Here is a tiny trained network, its code and every weight. The questions are about switching its units off for an input and a target symbol, where a switched-off unit gives its printed mean instead of its output.

import numpy as np


def w(rows, s, z=0):
    codes = np.array(rows[::2]) - 128.0
    scale = np.full(codes.shape[1], s)
    scale[-1] = z or s
    return codes * scale


def f(y):
    return y / 2 * (1 + np.tanh(0.7978845608 * (y + 0.044715 * y**3)))


def softmax(a):
    e = np.exp(a - a.max(-1, keepdims=True))
    return e / e.sum(-1, keepdims=True)


def log_softmax(a):
    a = a - a.max(-1, keepdims=True)
    return a - np.log(np.exp(a).sum(-1, keepdims=True))


def net(x, mask):
    ids = ['αβγδεζθλξστ'.index(c) for c in x.split()]
    T = len(ids)
    res = E[ids] + P[:T]
    q, k, v = (res @ M[0].T for M in (Q, K, V))
    z = softmax(np.where(np.tri(T) > 0, q @ k.T / 2**0.5, -1e9)) @ v
    res = res + np.where(mask[0], z, O[0][:, -1]) @ O[0][:, :-1]
    y = f(res @ A[0][:, :-1].T + A[0][:, -1])
    res = res + np.where(mask[1:9], y, B[0][:, -1]) @ B[0][:, :-1]
    return log_softmax(res[-1] @ U[:, :-1].T + U[:, -1])


Q, K, V, O, A, B = {}, {}, {}, {}, {}, {}
E = w([
[144,34,104,129,94],'α',
[177,123,102,157,51],'β',
[127,112,108,146,75],'γ',
[186,34,127,79,183],'δ',
[78,57,78,182,113],'ε',
[217,140,160,114,127],'ζ',
[145,73,101,135,98],'θ',
[153,166,111,173,172],'λ',
[204,116,137,77,239],'ξ',
[24,90,150,116,139],'σ',
[85,63,39,5,127],'τ',
],0.019)
P = w([
[246,85,57,141,114],'0',
[124,128,110,151,126],'1',
[129,129,113,150,133],'2',
[129,148,108,143,126],'3',
[123,134,114,141,134],'4',
[121,152,118,146,123],'5',
[112,150,117,142,127],'6',
[111,152,122,140,123],'7',
[107,157,118,137,121],'8',
[109,152,122,141,123],'9',
[113,150,120,140,122],'10',
[118,162,120,146,122],'11',
],0.013)
Q[0] = w([
[128,117,119,180,2],'H0',
[157,45,53,185,29],'H0',
],0.0092)
K[0] = w([
[204,61,64,235,135],'H0',
[233,109,2,98,122],'H0',
],0.0099)
V[0] = w([
[29,12,123,3,141],'H0',
[150,17,95,104,17],'H0',
],0.0053)
O[0] = w([
[41,143,9,66,101,133],'H0',
[158,117,155,44,95,254],'H0',
],0.013,0.0088)
A[0] = w([
[154,154,153,31,98,3],'N0',
[153,86,92,62,144,78],'N1',
[15,144,109,80,146,73],'N2',
[164,109,225,204,199,210],'N3',
[143,100,98,89,208,141],'N4',
[180,163,181,58,87,43],'N5',
[166,140,255,111,125,222],'N6',
[91,146,179,155,48,227],'N7',
],0.0098,0.0042)
B[0] = w([
[66,135,196,193,118,207],'N0',
[84,167,215,164,128,221],'N1',
[142,113,89,97,166,199],'N2',
[145,245,176,133,105,213],'N3',
[159,198,67,78,164,171],'N4',
[10,91,164,94,234,213],'N5',
[97,106,18,255,148,247],'N6',
[190,71,137,28,163,174],'N7',
],0.0083,0.011)
U = w([
[19,169,243,118,125,2],'α',
[17,99,109,210,233,11],'β',
[102,24,17,145,181,155],'γ',
[93,164,151,107,25,159],'δ',
[125,100,177,80,175,127],'ε',
[147,137,73,143,167,186],'ζ',
[83,91,131,131,155,101],'θ',
[81,195,70,175,51,175],'λ',
[164,105,66,126,55,162],'ξ',
[138,84,60,130,73,201],'σ',
[1,192,63,152,81,128],'τ',
],0.0071,0.0041)

Each question gives the input, a string of symbols that net reads in full, and the target symbol t.
The units are the heads (2 rows each of Q, K, V and O) and the neurons (one row each of A and B). Each row of codes is followed by its name. A weight is (code - 128) times the scale printed after its matrix; where a second scale follows, it is the last column's (O, A, B and U).
mask holds one flag per unit, heads first, then neurons. A switched-off unit (its flag False) gives its mean, the last column of its rows in O or B, instead of its output. The means were averaged over made-up inputs and are rounded, as every weight is.
A unit's drop is (log p(t) with every unit on - log p(t) with that unit switched off) / (log p(t) with every unit on - log p(t) with every unit switched off).
The circuit of an input: a set's keep is (log p(t) with only the set's units on - log p(t) with every unit switched off) / (log p(t) with every unit on - log p(t) with every unit switched off). Starting from all 9 units, units are removed one at a time, each time the one whose removal leaves the highest keep (on an exact tie, the one counted first), for as long as the keep stays at least 0.8.
circuit, biggest first: the units of the circuit, biggest drop first
most important unit: the unit with the biggest drop
k most important neurons: the k neurons with the biggest drops, biggest first
drop when u is switched off: that unit's drop, to one decimal
input σ ξ σ ε, target γ: most important unit : N3
input α α γ α ξ α θ α ξ, target ζ: circuit, biggest first : [H0, N4, N5]
input β γ ζ, target β: circuit, biggest first : [N6, H0]
input σ ξ ζ β β λ α ε σ, target γ: 4 most important neurons : [N2, N3, N1, N0]
input λ β γ α, target λ: 3 most important neurons : [N3, N6, N5]
input α β β β γ ε σ ξ λ δ λ γ, target α: circuit, biggest first : [H0, N0, N5]
input β ζ ξ ξ δ ε τ α α β τ, target τ: 2 most important neurons : [N1, N7]
input α β β ξ α α β, target α: 3 most important neurons : [N5, N0, N6]
input τ γ δ τ β γ σ, target γ: 2 most important neurons : [N2, N3]
input β α γ, target β: circuit, biggest first : [H0, N6]
input α ε δ ζ δ δ γ, target α: 3 most important neurons : [N0, N6, N5]
input λ α ξ ξ θ, target λ: drop when N7 is switched off : 0.0
input β ζ β τ α β λ β θ, target β: drop when N6 is switched off : 1.4
input β ζ α β ε σ γ ε ζ θ, target β: drop when N6 is switched off : 1.5
input α β β ε τ α δ, target τ: drop when N1 is switched off : 0.3
